[[ 25  -7  11 -20  -7 -27]
 [-15  -2  17   6  -2  50]
 [ 16  29 -11  13  -8 -29]
 [  0  -8   1 -39 -28  18]
 [ -6  -3  -8  12   8   1]
 [ 15 -20   5  -6   8 -23]
 [ 20   8 -22  -8  -9 -49]
 [ 11   2  10 -10   3 -22]
 [ 11   6   6 -37 -15 -22]
 [  6 -22  32 -32   1   9]
 [  5   7 -18 -21 -22 -11]
 [  4  28  -3  11 -22  19]]
->
[[ 19 -22  11  -3  28   4]
 [-11 -22 -21 -18   7   5]
 [  9   1 -32  32 -22   6]
 [-22 -15 -37   6   6  11]
 [-22   3 -10  10   2  11]
 [-49  -9  -8 -22   8  20]
 [-23   8  -6   5 -20  15]
 [  1   8  12  -8  -3  -6]
 [ 18 -28 -39   1  -8   0]
 [-29  -8  13 -11  29  16]
 [ 50  -2   6  17  -2 -15]
 [-27  -7 -20  11  -7  25]]

[[ 57  64]
 [ 66 -35]
 [ 24  22]
 [  9  15]]
->
[[ 15   9]
 [ 22  24]
 [-35  66]
 [ 64  57]]

[[ -7   4   9  10  -5   9   7]
 [ -3  -1  16   2   4  -1   8]
 [ -5 -24  -3  14   9   8  10]
 [-34  13  -4  32 -52  60   1]
 [ -8 -35 -15  15  11  10  20]
 [ 16  -6  27  10   7   5 -43]
 [  2  -3  27  -9   8 -18  10]
 [ -8   4   9  11  -8  10   6]
 [ -3 -15   8  12   9   7   5]
 [ -6 -29  -7  14  10   9  14]
 [  5  -4  30 -15  10 -24  11]]
->
[[ 11 -24  10 -15  30  -4   5]
 [ 14   9  10  14  -7 -29  -6]
 [  5   7   9  12   8 -15  -3]
 [  6  10  -8  11   9   4  -8]
 [ 10 -18   8  -9  27  -3   2]
 [-43   5   7  10  27  -6  16]
 [ 20  10  11  15 -15 -35  -8]
 [  1  60 -52  32  -4  13 -34]
 [ 10   8   9  14  -3 -24  -5]
 [  8  -1   4   2  16  -1  -3]
 [  7   9  -5  10   9   4  -7]]

[[ 46 -47  40]
 [ 49  -9  34]]
->
[[ 34  -9  49]
 [ 40 -47  46]]

[[ 20 -50 -10  20 -15 -21  12   2  30  14   2   2]
 [-16 -12  15   2   1  31 -29   4   1   8  -5 -29]
 [ 38  31   4   9  38  -9  13  -7   0 -30  -8 -17]
 [-47  -2 -28 -25  37 -17   4   8 -14 -31 -28 -40]]
->
[[-40 -28 -31 -14   8   4 -17  37 -25 -28  -2 -47]
 [-17  -8 -30   0  -7  13  -9  38   9   4  31  38]
 [-29  -5   8   1   4 -29  31   1   2  15 -12 -16]
 [  2   2  14  30   2  12 -21 -15  20 -10 -50  20]]

[[-46 -31   3]
 [-16  -8 -26]
 [-41 -33  10]
 [-16  -3 -10]
 [-53 -29 -36]
 [-39 -23 -45]]
->
[[-45 -23 -39]
 [-36 -29 -53]
 [-10  -3 -16]
 [ 10 -33 -41]
 [-26  -8 -16]
 [  3 -31 -46]]

[[ 22 -13 -20  -7 -12  -7]
 [  4 -19 -10  -7  -6 -33]
 [  5  21  15   7   6  16]
 [  5  -4  -3  -7   6 -13]
 [  7   1  -5 -28 -27  10]
 [ 17   7   0   4   3   4]
 [  4  12  10  14  12   1]
 [  5   1   5   7   6 -10]
 [ -1   1   0   4   0   1]
 [-10 -15  -7  -7  -6 -10]
 [  1 -13 -32 -48 -21   1]
 [  7   5   5 -28 -40  24]]
->
[[ 24 -40 -28   5   5   7]
 [  1 -21 -48 -32 -13   1]
 [-10  -6  -7  -7 -15 -10]
 [  1   0   4   0   1  -1]
 [-10   6   7   5   1   5]
 [  1  12  14  10  12   4]
 [  4   3   4   0   7  17]
 [ 10 -27 -28  -5   1   7]
 [-13   6  -7  -3  -4   5]
 [ 16   6   7  15  21   5]
 [-33  -6  -7 -10 -19   4]
 [ -7 -12  -7 -20 -13  22]]

[[ 14   0  34  29  25   2 -36]
 [-16  51 -34  -2 -13  -9   4]
 [ -2  49   1  -3 -20  22 -29]
 [  9 -28   5 -40  15  -6  40]
 [ 12 -29   8 -42  16  -4  38]
 [-25  15 -46  20 -11 -25  16]
 [ 21  24  36   4  37  -3 -23]
 [ 25 -19  35 -36  26   7  12]
 [ 15 -46  33  13  27  -4  -4]
 [ -6 -30 -19  -6  17 -30  42]
 [ 18 -11  39  26  27   1 -31]
 [ 17  37  29  -9   2  25 -33]]
->
[[-33  25   2  -9  29  37  17]
 [-31   1  27  26  39 -11  18]
 [ 42 -30  17  -6 -19 -30  -6]
 [ -4  -4  27  13  33 -46  15]
 [ 12   7  26 -36  35 -19  25]
 [-23  -3  37   4  36  24  21]
 [ 16 -25 -11  20 -46  15 -25]
 [ 38  -4  16 -42   8 -29  12]
 [ 40  -6  15 -40   5 -28   9]
 [-29  22 -20  -3   1  49  -2]
 [  4  -9 -13  -2 -34  51 -16]
 [-36   2  25  29  34   0  14]]

[[-16  36  -6]
 [ -1  52   8]
 [ 54  38  22]]
->
[[ 22  38  54]
 [  8  52  -1]
 [ -6  36 -16]]
